In the rows, zero is written as 128.
Each row has two labels, one from each of two sets.
[ 88 156 193 140 132 155 183 121  89  91 147 201 108 137 117 140 101 123
 108  84 160  28 102 142 147 186  98 142  45 133 111] => Z378 + U
[125 141 170  98 145 100 120 134 147 137 125 166 120 130 121 114 119 157
 105 137 137 103 113 128 122 114 135  91 117 116 109] => Z438 + V
[124 160 164 136 120 144 112 129 114 123 114 224 136 134 135 137  94 132
 128  99 207  74 123 130 107 142 113 135 100 129 107] => Z378 + V
[110 126 155 167 141 104 140 125  88 103 149 180 151 108 121  99 125 118
  83  59 191  53 112 132 132 114 114 146  76 132 124] => Z579 + U
[ 97 145 156 137 116 109 132 135  94  96 123 165 126  74 129 130  92 126
  98  82 191  67 111 151 152 110 121 128  87 175 141] => Z579 + U
[126 158 173 123 134 157 130 142 104 122 106 211 128 124 141 116 115 120
 104 109 167  71 133 125 108 145 106 129  98 103 116] => Z378 + V
[121 138 164 136 166 122 129 123 114 125 143 181 117 122 139 114 132 132
  99 110 115 123 139 107 126 114 130 130 112 139 119] => Z438 + U
[104 182 215 117 122 112 123 183 117 101 139 191 101 121  92 154 100 133
  96 107 211  32  89 169 149 131 135 153   4 152 115] => Z26 + V
[113 138 130 147  94 105 140 119  96 146 116 151 167 125 140 113 117 111
 107  97 159  75 116 141 128 115 123 130 112 159 133] => Z579 + U
[111 160 162 159 128 111 149 105 108  99 143 180 119 114 116 147 110 122
 101  98 181  10 140 130 128 148 136 151  56 143 113] => Z378 + U
[143 141 156 111  99 105 122 160 133 101 143 191 109 117 132 170 130 129
  92  93 215  76 123 140 139 128 146 126 103 143  95] => Z26 + V
[ 99 155 177 122  89 146 118 122  97 122 118 200 149 144 116 161 114 157
 102 106 220  47 130 143 121 168 124 120 107 134 115] => Z378 + V
[127 140 127 152 113  97 124 125 106 136 107 137 161 115 143 134 131 120
 115  88 164  85 140 114 128 128 123 140 112 130 126] => Z579 + U
[135 156 133 129  82  46 104 138 108 110 101 118 127 140 117 205 111 136
  94 142 189  78 111 139 156 152 112  88 139 155 112] => Z579 + V
[120 142 171 121 100  71  78 138 124  96 122 133 118 140 114 179 128 157
 114 132 216  82  97 136 148 162 115 144 127 136 118] => Z417 + V
[114 145 137 152 119 130 140 110 110 113 113 188 129 120 119 144 121 115
 105 101 158  55 133 129 143 142 104 127 104 128 114] => Z378 + U
[146 132 115 123 158 116 160 104 118 153 142 170 139 105 146 112 115 117
  68 111 114  99 134  95 114 124 125 142 103 101 115] => Z26 + U
[120 140 155 149 108 102  83 137 102 116 115 144 142 141 118 173 100 135
 141 102 201  78  81 137 142 141 127 106 138 147 129] => Z579 + V
[133 146 146 128 114 119 134 110 106 117 118 185 126 142 144 136 113 118
 113 103 149  55 139 143 140 146 110 113  85 128 118] => Z378 + U
[109 142 141 133 129  69 120 125 115  99 133 191 107 107 138 151 122 136
  99  92 156  55 132 161 146 129 107 108 100 143 134] => Z26 + U
[125 153 145 148 110 110 158 140  99 117 139 146 121 150 107 139 138 121
 121 116 110  48 138 175 146 129 130 105 127 164 126] => Z378 + U
[136 144 143 129 118 125 149 133 117 128 124 185 131 131 129 143 124 119
 110 110 184  62 112 131 124 137 105 127 100 140 102] => Z378 + V
[137 142 150 131 155 122 156 129 113 182 112 172 107 130 105 122 126 137
  84 140 130 134 113  85 104 138 138 138  86  85 112] => Z26 + V
[119 149 137 131 126 102 145 132  95 154 116 108 133 147 100  96 105 126
 100  91 141  82 100 147 163 116 119 123 122 159 143] => Z417 + U
[102 129 137 111 140  85 121 121 147 125 136 151 123 125 131 134 149 126
  64 113 151 102 141 104 117 134 128  94 133 125 120] => Z438 + V
[122 134 137 145 129  89 159 124  97 139 114 118 146 131 137  73 140 116
  95 110 109  97 150 119 142 113 121 120 139 165 140] => Z417 + U
[152 175 127 132 120 119  96 121 101 126 103 210 143 124 163 129 134 131
  80  90 194  60 149 104 128 151 112 121 107 133 107] => Z378 + V
[122 137 144 126 105 104  93 141 106 131 136 129 133 124 120 156 124 144
 125 104 199 101 118 131 143 152 164 117 162 161 123] => Z579 + V
[116 140 103 157 108  87 120 118 112 106 113 161 145 115 151 136  75 123
 117  77 162  81 151 132 148 115 118 130 108 169 117] => Z579 + U
[141 156 171 104 120 132 128 115 112 117 126 183 123 149  99 160 117 116
 105 104 180  67 115 146 172 147 117 105  97 136 118] => Z378 + V
[117 143 114 145 112  65 113 123 103  99 109 128 131 120 128 154 123 138
  99  94 153  68 110 139 163 124 116 134 105 153 137] => Z579 + U
[135 159 166 124 125 119 118 141 107 105 122 209 122 130 137 148 116 134
 124  91 214  75 131 128 129 145 121 131  90 141 109] => Z378 + V
[127 151 177 122 128  90 114 151 117 114 137 205 101 112 140 151 125 133
  80 101 222  67  96 111 140 121 152 137  96 127 109] => Z26 + V
[125 152 148 120 112 152 144 119 109 127 118 191 138 137 142 135 121 118
 111  98 161  74 130 123 122 150 133 134  99 135 121] => Z378 + U
[125 124 154 121 128 106 117 123 104 149  94 140 145  91 151 102 130 111
  84  96 170  89 111  91 122 128 125 172 101 133 134] => Z417 + V

Each row has two labels, one from each of two sets.
[117 113  77 114 113 157 135 168  63 116 108 100 148 130 155 145 119 109
 113 131 136 127 144  94 135 103 108 131 149 118 190] => Z461 + Z605
[ 85 182  39 112  86 142 160 119   1 121  91  85 119 179 151 155 131 136
  36 136  92 126 118 106 112 122 134 144 182 120 184] => Z718 + Z657
[ 80 156  64  93 103 142 152 149  73 140 120  99 118 130 148 154 131 119
 146 116 126 125 149 102  88 102 119 115 147 145 181] => Z461 + Z605
[ 76 167 132  98 107 153 127 168  88 137 130 127 142 148 149 135 110 117
  99 129 126 144 112 103 131 149 129 123 160 109 211] => Z205 + Z605
[ 60 156  62  93  98  99 129 169  47 129  75  98  97 110 147 139 126 131
 175 117 119 149 146  68 107  98 138 133 233 147 185] => Z718 + Z605
[110 139  62 117 101 134  97 142  76 136  57 116 130 126 135 144 117 137
 165 118 135 125 150 129 131  87 108 116 149 145 146] => Z461 + Z605
[139 150  67 108  86 159 123 137  92 149  97 110 119 147 126 154 114 133
 141 110 130 116 116  80 129 135  96 124 130 122 175] => Z687 + Z657
[ 69 170  22  92  78 135 162 164  13 115  52  88 132 191 174 140 121 119
 103 131  83 173 140  63 133 108 144 130 215 155 241] => Z461 + Z605
[ 74 177  81 111  97 164 141 175  46 134 120 109 129 143 142 155 116 151
 123 130 117 138 112  96 127 109 130 132 172 140 183] => Z718 + Z605
[ 75 154  76 111  93 140 166 162  53 127 102  91 153 136 160 140 128 135
 130 120 124 179 143  92 136  94 126 127 173 139 206] => Z461 + Z605
[121 168  58 111  91 172 148  97 101 113  52 114 130 160 161 148 143 124
  75 107 119 111 169 118 107 125 144 122 124 114 173] => Z461 + Z657
[ 70 167  41  70  97 158 147 148  60 136 119 117 115 144 131 122  92 119
 165  94 109 139 159  99 131  97  96 151 168 129 182] => Z718 + Z605
[ 67 134  66  70  57 160 142 163  54 148  90 109 148 150 148 138 119 118
 140 110 124 124 146 100 137  85 130 113 196 139 187] => Z461 + Z605
[110 155  45 115  73 161 140 113  96 173 117 113 127 120 149 150 111 123
  82 122 144 125 150 143 144  96  99 136  78 119 152] => Z718 + Z657
